Below are the code and all the weights of a small trained network. Each question names an input and a class and asks about switching units off, where a switched-off unit gives its printed mean instead of its output.

import numpy as np


def w(rows, s, z=0):
    codes = np.array(rows[::2]) - 128.0
    scale = np.full(codes.shape[1], s)
    scale[-1] = z or s
    return codes * scale


def f(y):
    return np.maximum(y, 0)


def log_softmax(a):
    a = a - a.max(-1, keepdims=True)
    return a - np.log(np.exp(a).sum(-1, keepdims=True))


def net(x, mask):
    res = np.array(x, float).reshape(1, 8) / 4 @ E
    y = f(res @ A[0][:, :-1].T + A[0][:, -1])
    res = res + np.where(mask, y, B[0][:, -1]) @ B[0][:, :-1]
    return log_softmax(res[-1] @ U[:, :-1].T + U[:, -1])


A, B = {}, {}
E = w([
[167,152,3,234,49,178,110,22,121,192,165],'x0',
[126,122,118,114,133,145,132,127,133,148,130],'x1',
[197,54,140,169,94,137,239,239,6,196,136],'x2',
[93,139,143,96,108,162,140,105,125,183,108],'x3',
[105,163,137,168,52,154,71,218,184,157,2],'x4',
[205,196,125,65,109,239,120,130,22,17,98],'x5',
[120,140,124,110,125,139,145,121,137,154,125],'x6',
[23,17,98,148,109,180,209,81,186,26,54],'x7',
],0.0067)
A[0] = w([
[61,33,122,180,127,139,184,118,178,78,108,63],'n1',
[156,91,162,157,164,102,159,255,114,72,117,238],'n2',
[65,110,141,150,147,60,111,102,89,159,131,32],'n3',
[122,151,147,116,158,107,150,38,151,102,154,125],'n4',
[129,198,147,126,123,211,135,145,87,65,137,65],'n5',
[134,177,156,89,98,130,88,136,54,123,125,15],'n6',
[140,94,142,133,158,81,141,107,146,138,202,179],'n7',
[96,59,104,135,93,166,184,105,146,66,83,54],'n8',
[162,190,138,141,77,197,97,163,123,86,81,186],'n9',
[149,67,140,118,96,165,155,152,106,152,107,33],'n10',
[103,119,190,29,189,92,123,161,153,121,118,166],'n11',
[145,168,41,216,106,176,104,69,114,147,160,65],'n12',
[141,195,135,109,118,120,91,130,115,226,174,98],'n13',
[145,112,96,215,69,99,126,6,113,185,128,60],'n14',
[46,143,139,61,153,147,181,67,51,176,163,254],'n15',
[96,162,95,157,114,64,111,160,202,145,122,190],'n16',
[147,154,111,222,83,195,107,63,120,130,134,60],'n17',
[136,184,77,78,181,123,40,45,203,103,60,44],'n18',
[87,147,115,68,169,74,40,95,143,80,96,64],'n19',
[118,187,151,133,154,80,100,139,65,144,152,29],'n20',
[72,139,137,98,89,168,78,215,160,148,31,180],'n21',
[110,78,128,182,28,92,189,203,60,161,148,150],'n22',
[37,57,68,163,165,164,199,117,109,68,209,198],'n23',
[149,119,141,117,135,75,60,173,137,175,173,107],'n24',
[159,49,157,111,157,162,141,166,57,159,132,54],'n25',
[157,87,162,171,96,126,174,128,92,145,142,62],'n26',
[174,101,102,135,106,143,178,171,69,145,96,82],'n27',
[202,184,141,137,151,32,73,158,159,197,233,77],'n28',
[194,149,115,76,189,235,125,97,52,37,144,135],'n29',
[92,45,159,193,190,26,145,111,203,219,171,70],'n30',
[60,163,110,210,44,125,106,196,159,149,67,213],'n31',
[89,150,251,102,253,126,127,127,144,92,83,70],'n32',
],0.0075,0.0049)
B[0] = w([
[88,193,72,112,64,179,80,133,46,93,75,222],'n1',
[198,191,155,100,128,101,103,96,149,125,108,254],'n2',
[102,85,153,154,108,154,178,159,152,111,127,152],'n3',
[149,133,120,148,127,99,106,111,99,132,184,190],'n4',
[84,83,181,135,82,153,155,138,148,133,96,189],'n5',
[56,101,120,153,88,160,117,149,115,82,70,165],'n6',
[148,91,124,175,214,146,91,80,136,131,158,203],'n7',
[97,167,86,111,42,160,45,174,74,92,75,205],'n8',
[140,78,168,194,183,129,117,76,122,148,148,231],'n9',
[140,114,165,105,77,117,103,169,145,168,167,164],'n10',
[149,184,101,98,167,102,175,162,135,77,60,230],'n11',
[171,138,146,77,127,45,194,198,142,96,102,207],'n12',
[93,136,91,139,112,129,85,149,86,80,57,196],'n13',
[174,180,141,89,138,100,202,198,173,77,96,208],'n14',
[158,173,97,175,219,105,106,65,129,96,126,230],'n15',
[116,102,144,168,148,157,115,81,153,152,165,204],'n16',
[155,137,128,48,114,85,173,153,191,62,97,192],'n17',
[75,109,127,87,71,110,86,113,160,202,207,225],'n18',
[131,138,126,64,103,107,87,154,159,188,223,199],'n19',
[85,168,56,137,110,170,122,162,76,96,81,163],'n20',
[150,115,86,186,172,101,157,107,103,124,158,243],'n21',
[126,156,153,90,153,123,69,100,167,192,204,242],'n22',
[97,173,74,122,170,121,94,101,86,121,94,249],'n23',
[107,146,131,140,119,187,144,133,71,122,92,185],'n24',
[119,140,121,90,86,74,100,128,142,159,197,191],'n25',
[100,140,124,120,105,79,87,120,156,168,156,172],'n26',
[96,109,144,100,84,123,115,88,157,162,192,195],'n27',
[69,192,94,131,100,189,90,158,68,96,86,228],'n28',
[119,28,206,199,155,193,150,98,189,152,105,250],'n29',
[86,40,255,163,100,191,161,111,212,105,52,241],'n30',
[155,99,88,171,208,88,116,92,112,86,146,247],'n31',
[176,122,101,86,109,85,191,136,146,133,118,211],'n32',
],0.0078,0.0089)
U = w([
[81,23,238,154,93,210,147,143,190,152,61,99],'0',
[70,174,68,86,49,176,57,176,21,120,67,63],'1',
[183,161,140,2,131,4,244,234,164,93,89,39],'2',
[162,151,113,144,173,102,79,90,128,142,133,255],'3',
[90,138,136,53,81,74,48,116,167,203,248,48],'4',
[151,111,74,202,243,70,106,86,82,126,166,122],'5',
],0.0077,0.0079)

Each question gives the input, the list of numbers given to net, and the class t.
The units are the neurons (one row each of A and B). Each row of codes is followed by its name. A weight is (code - 128) times the scale printed after its matrix; where a second scale follows, it is the last column's (A, B and U).
mask holds one flag per neuron, in row order. A switched-off neuron (its flag False) gives its mean, the last column of its row in B, instead of its output. The means were averaged over made-up inputs and are rounded, as every weight is.
A unit's drop is (log p(t) with every unit on - log p(t) with that unit switched off) / (log p(t) with every unit on - log p(t) with every unit switched off).
The circuit of an input: a set's keep is (log p(t) with only the set's units on - log p(t) with every unit switched off) / (log p(t) with every unit on - log p(t) with every unit switched off). Starting from the 12 units with the biggest drops (on a tie, the unit counted first), units are removed one at a time, each time the one whose removal leaves the highest keep (on an exact tie, the one counted first), for as long as the keep stays at least 0.8.
circuit, biggest first: the units of the circuit, biggest drop first
unit that matters most: the unit with the biggest drop
k most important neurons: the k neurons with the biggest drops, biggest first
drop of u: that unit's drop, to one decimal
input [4,4,2,-7,-5,-8,6,-6], class 0: circuit, biggest first => [n30]
input [1,5,8,-4,3,-7,0,4], class 4: 2 most important neurons => [n22 n29]
input [-2,-5,-8,5,-3,-4,-5,-3], class 4: 2 most important neurons => [n18 n19]
input [0,-1,-3,-4,8,-6,2,-4], class 5: 3 most important neurons => [n31 n21 n29]
input [0,3,6,3,8,-1,8,7], class 5: 3 most important neurons => [n31 n21 n28]
input [1,8,8,2,8,4,0,-4], class 4: circuit, biggest first => [n27 n22]
input [7,1,3,-1,5,-5,-6,1], class 2: circuit, biggest first => [n14 n12]
input [1,5,-4,1,-2,-1,7,3], class 4: 2 most important neurons => [n18 n31]
input [3,-1,-8,0,3,8,4,-7], class 0: circuit, biggest first => [n29 n5]
input [4,-7,0,-3,8,4,-1,6], class 5: 2 most important neurons => [n31 n9]
input [-3,-6,3,-2,-1,0,4,-2], class 2: 3 most important neurons => [n9 n31 n16]
input [-5,-4,-7,1,7,-3,1,-2], class 4: 3 most important neurons => [n18 n19 n15]
input [-1,0,-7,2,-6,1,-2,-2], class 4: 3 most important neurons => [n18 n19 n31]
input [-5,-3,1,-8,7,0,1,5], class 3: unit that matters most => n2
input [-8,-6,4,8,-4,-5,-7,6], class 2: 2 most important neurons => [n32 n11]
input [7,-2,-6,-3,1,-6,7,7], class 1: 2 most important neurons => [n1 n8]
input [8,5,-4,-1,-6,-2,7,3], class 2: drop of n12 => 0.3
input [1,4,-2,-1,-3,-7,-7,8], class 1: drop of n29 => 0.4
input [3,-2,7,-4,-1,0,8,2], class 4: drop of n22 => 0.1
input [-2,0,-2,-3,-5,4,-2,7], class 1: unit that matters most => n8
